Rows are numbered. After the first three, each row is followed by the numbers of the two nearest rows among all rows above it, by straight-line distance, nearest first.
In the rows, 100 means zero.
1: [111  83 105  90 106  91  85  91 100  88  99  97 148  53  91  89 103 101
  86 103 101 104  96  97 120 104 106 101 103  92 111 107 111 120  78 108
 102 113 107 105 105 102 103 103 102  85  73  97  93 102 100 105  88  93
 112 131  74 113  97  98  96  91  97 103  93  97  91 102  96  90  99  78
  99  81  92 101  91  92  94  66 101 100]
2: [ 80 134 102 101  96 103 109 109  99  85 101  90  85 133 107 112  93  94
 154  94  99  99  95 103  95 104  98  94 108 107  94 103  97  96  96  90
 102  94  97  96  99  98 101  98 106  78 153  97 114  93  99  99 110  89
  99  70 108  82 104 105 102  95  91  97  94 102 104 101 106 113 105 114
 100 124 104  91 104 102 101 125  98 100]
3: [ 81 119 107 129 105 102 111 116  98  56 102  76  95 131 102 106 103 102
  93  93 100  99  91 110 137  83 101  94  92  90  87 110 101 115  88 109
  83  94 101  94  98  93 102 105 105  52 189  88 105 102 109  93 113  72
 111  80  85  91  96 104  99  96 116  94  89  98 101  96 108 105 103  91
  99 113   6  93 121  99  89  92  96  91]
4: [ 84 130  98 107  87 108 112 106 101 151 101 100  75 157 115 125 102  93
 107  95  96  96 105 107  83  87  96  98  93 107  82  99  88  83 114  83
  93  89  84  95 102  95  99  95 103 110 135 103 102  99  93 106 113  88
 123  82 117  90 105 101 105 111 102  99 125 105 100 101 109  97 103 121
 100 125 106  96 112 110 101 124  95 109] : 2 3
5: [112  69  96  65 103  94  80  74 100 126  98 118 125  26 101 103  99  86
  87 106  96 107 103  87  72 130 104 104 122 103 106  90  98  87 103  89
 114  98 105 109 106 104 101  99  97 135  35 106  94  90  82 105  79 118
 119 134 107 114 105  93  96 110  87 105 106 105  93 106  97 111  99  93
 101  87 181 106  84 104 107 111 104 104] : 1 4
6: [ 94 127 101 110  97 103 108 102 101 125 100  95  96 133 111 119 102  93
  79  96  98  97 103 105 101  99 100 101  93  99  87 100  94  91 104  91
  94  97  92  98 104  95 100  95  99 100 116 103  94 101  88 101 102  88
 119  93  98 103 104  99 102 108 103  98 118 104  99 103 105  99 101 104
 100 108 129  97 106 106 100 117  98  99] : 4 2
7: [ 97 108  96  96  94 103 106  92 101 144  99 113  84 102 114 121  96  90
  76  97  96  99 107  98  76 108  98 101 107 106  89  94  91  76 120  83
 102  95  90 100 105  98  99  93  95 124  83 106  94  96  85 108 100 109
 120  92 116 101 108  97 103 117  92 101 121 106  99 101 105 105 102 118
 100 110 160  98  99 110 110 128 100 103] : 6 4
8: [108  86  99  78  99  95  85  82 102 146  98 108 121  53  98 103 100  90
  88 104  98 103 104  93 101 119 104 101 114  99 107  98 101  92  95  88
 112 109 100 105 108 103 101  98  99 123  34 113 101  98  85 105  79 110
 121 124  92 120 106  95  98 108  81 104 101 105  93 111  96  97  98  90
 100  87 173 104  86 100 104  93 104 112] : 5 7
9: [ 98 102  99 101  97 101 102 100 101 127 100 100 105 101 111 117 102  91
  74  99  97  98 104 101  99 106 101 102  95 100  90  98  95  89 106  88
  96  97  92  99 105  98 101  95  97 114 100 102  87 102  83 102  96  96
 122 104 103 108 105  98 101 113 101 101 124 106  98 106 103 104 101 103
 100 103 124 101 106 106 102 115  99  98] : 6 7
10: [ 99 108  98  85  96  99  95  91 101 140  99 106  98  83 108 110  93  90
  96 100  97 100 105  92  82 117 100 101 115 110  97  97  97  84 107  83
 110 103  96 103 105 102 100  94  97 120  67 106 105  94  83 107  88 106
 109 104 107 102 109  97 102 111  82 103 117 106  99 107 101 112 101 116
 100 106 156 102  94 104 109 120 101 102] : 7 9
11: [ 90 103 107 118 109 100  97 109  96  33 102  76 121 102  98  97 107 102
 109  96 101 103  89 104 132  90 104  97  98  92  95 109 104 121  80 119
  87  93 106  95  99  96 103 111 105  66 171  89  99  99 112  88 104  77
 144  96  83  96  93 102  96  93 118  97  81  99 100  99 105 107 103  86
 100 104   9  97 116  95  90  90  99  91] : 3 2
12: [108  84  99  79  97  96  91  82 101 143  98 111 117  69 105 108  99  91
  67 102  97 102 106  92  89 117 102 103 109 100 100  96  99  87 102  86
 108 105  96 106 107 101 101  95  96 124  40 108  93  98  83 107  84 107
 121 122  99 107 107  95  99 110  87 103 119 106  95 107  98  99  99 101
 100  94 154 104  90 103 105 104 102 106] : 8 10
13: [ 77 137 100 112  90 107 117 110 100 121 101  93  68 157 111 116  96  95
 124  92  97  98  97 101  90  87  96  95 102 113  88 102  93  90 106  86
  98  90  91  95  99  97 100  96 107  91 155  97 111  93 100 105 116  90
 112  66 113  80 105 104 104  99 104  94 111 103 103  98 111 105 105 124
 100 134  82  91 109 104 102 128  96 107] : 4 2
14: [108  86 102  90 103  94  83  87 100 112  99  97 129  51  99  97 103  93
  87 103  99 101 100  95 112 108 105 101 107  95 105 103 104 105  88  98
 104 107 100 105 105 102 102 102 100 111  64 102  96 100  91 101  85 101
 121 131  85 114 100  96  98 100  96 103 101 104  94 110  97  95  99  83
 100  92 123 105  89  97  98  88 101 107] : 1 8
15: [106  95  98  83 100  96  90  83 101 132  98 113 117  71 104 107  99  90
  83 103  97 103 104  90  93 118 102 102 110 103 100  96  99  93 100  87
 105 103  98 106 106 102 101  97  97 127  53 105  96  96  83 105  79 108
 122 120  96 113 105  95  99 110  89 103 116 105  96 108  98 101  99 103
 100  94 166 104  91 103 105  99 102 106] : 12 8
16: [ 93 109 103  96  98  96  96  98 101 123  99  90 110 101 102 100  99  95
 105  97  99  99  97  95 120 104 101  97 108 100 105 106 106 107  88  97
 107 108  98 102 105 102 103 101 104  93  73  99 106 100  95 105  95  95
 110 104  85  99 105 100 100  93  89  99  95 104  97  98 101 101 101  96
 100 100  85  97  95  92  98  94 101 106] : 14 9
17: [123  58 103  99 110  92  85  86  99  91  99 101 142  30  96  97 115  98
  25 106  99 105 100  99 110 104 107 105  97  78 103 101 105 119  88 109
  95 103 108 106 105  98 103 106  96 110  77  98  74 106  90  99  83  98
 132 144  78 125  96  94  94 106 116 105 104  98  89 106  95  91  96  67
 101  74 114 108  97 103  93  67 101  95] : 1 14
18: [119  71 101  85 101  93  88  81 103 154  97 113 130  54 101 107 107  90
  44 103  97 103 108  91 106 108 104 106 102  87 103  97 101  96  99  93
 100 114 100 108 110 100 101  97  94 130  27 108  86 105  79 106  77 109
 133 141  85 136 103  93  96 118  94 104 112 104  87 109  96  86  97  80
 101  72 175 108  89 104  99  83 103 109] : 8 12
19: [ 83 124 104 119  99 103 111 109  99  85 102  89  79 140 105 111  99 107
  99  92 100 100  93 104 115  87  99  96  98  96  92 106  98 104  99 101
  91  96  98  94  99  95 101  98 106  69 160  94 103  99 105  99 114  80
 110  72  97  91 101 104 100  95 107  94  94  99 101  94 108 103 104 101
  99 118  34  91 111 100  95 109  97  93] : 3 13
20: [107  82  94  89  97 100 103  83 101 162  97 119  95  88 112 118  97  86
  58 101  95 101 111  91  74 114 100 105 102 102  94  87  93  74 121  77
 104 100  96 104 107 101 100  91  90 127  60 104  83  96  78 117  89 113
 127 108 113 108 110  97 102 118  93 102 128 106  96  96 104 105  98 114
 100 101 193 103  96 108 108 118 102  95] : 7 12
21: [117  76 100  76 102  92  83  70 104 151  97 117 131  54  99 107 103  91
  81 105  98 103 103  96 103 125 105 106 112  86 109  97 102  90  95  89
 109 114 103 109 111 103 101  97  95 127  17 113  98 101  81 105  71 114
 114 136  87 132 107  93  95 109  84 105 101 103  88 113  93  93  97  78
 101  74 177 105  79 101 102  84 106 108] : 8 18
22: [ 77 134 105 121  99 103 113 118  99  80 102  82  85 146 106 110  97 102
 121  91 100  99  92 105 124  84  99  93  99  96  93 109 101 108  91 102
  93  97 104  94  98  96 102 100 108  51 174  92 108  99 110  99 116  80
 107  72  93  84 101 105 100  90 106  94  90  99 102  95 109 103 105 104
  99 121   0  90 110  97  95 106  97  96] : 19 3
23: [117  50 107 128 110  95 101  98  99 100  99  93 141  57  97  99 125  98
   0 100  99 104 106 108 146  62 107 110  71  68  99 104 104 119  89 118
  70 107 109 102 106  92 103 103  91  87 116  91  49 116 100 105  92  84
 148 136  64 134  91  98  94 101 145 100 116  96  87  92 101  64  94  60
  99  61  41 110 115  98  84  38  99  87] : 17 1
24: [ 75 137 102 116  90 107 115 110 100 114 101  84  69 167 109 113  97  98
 117  90  98 100  99 102 107  75  95  95  98 105  88 104  95  97 105  90
  94  93  92  92  97  97 100  96 108  75 155  95 100  97  99 106 120  86
 114  56 104  80 104 105 103  94 104  93 109 101 102  91 113  96 105 123
  99 128  56  90 112 101  98 124  95 103] : 13 19
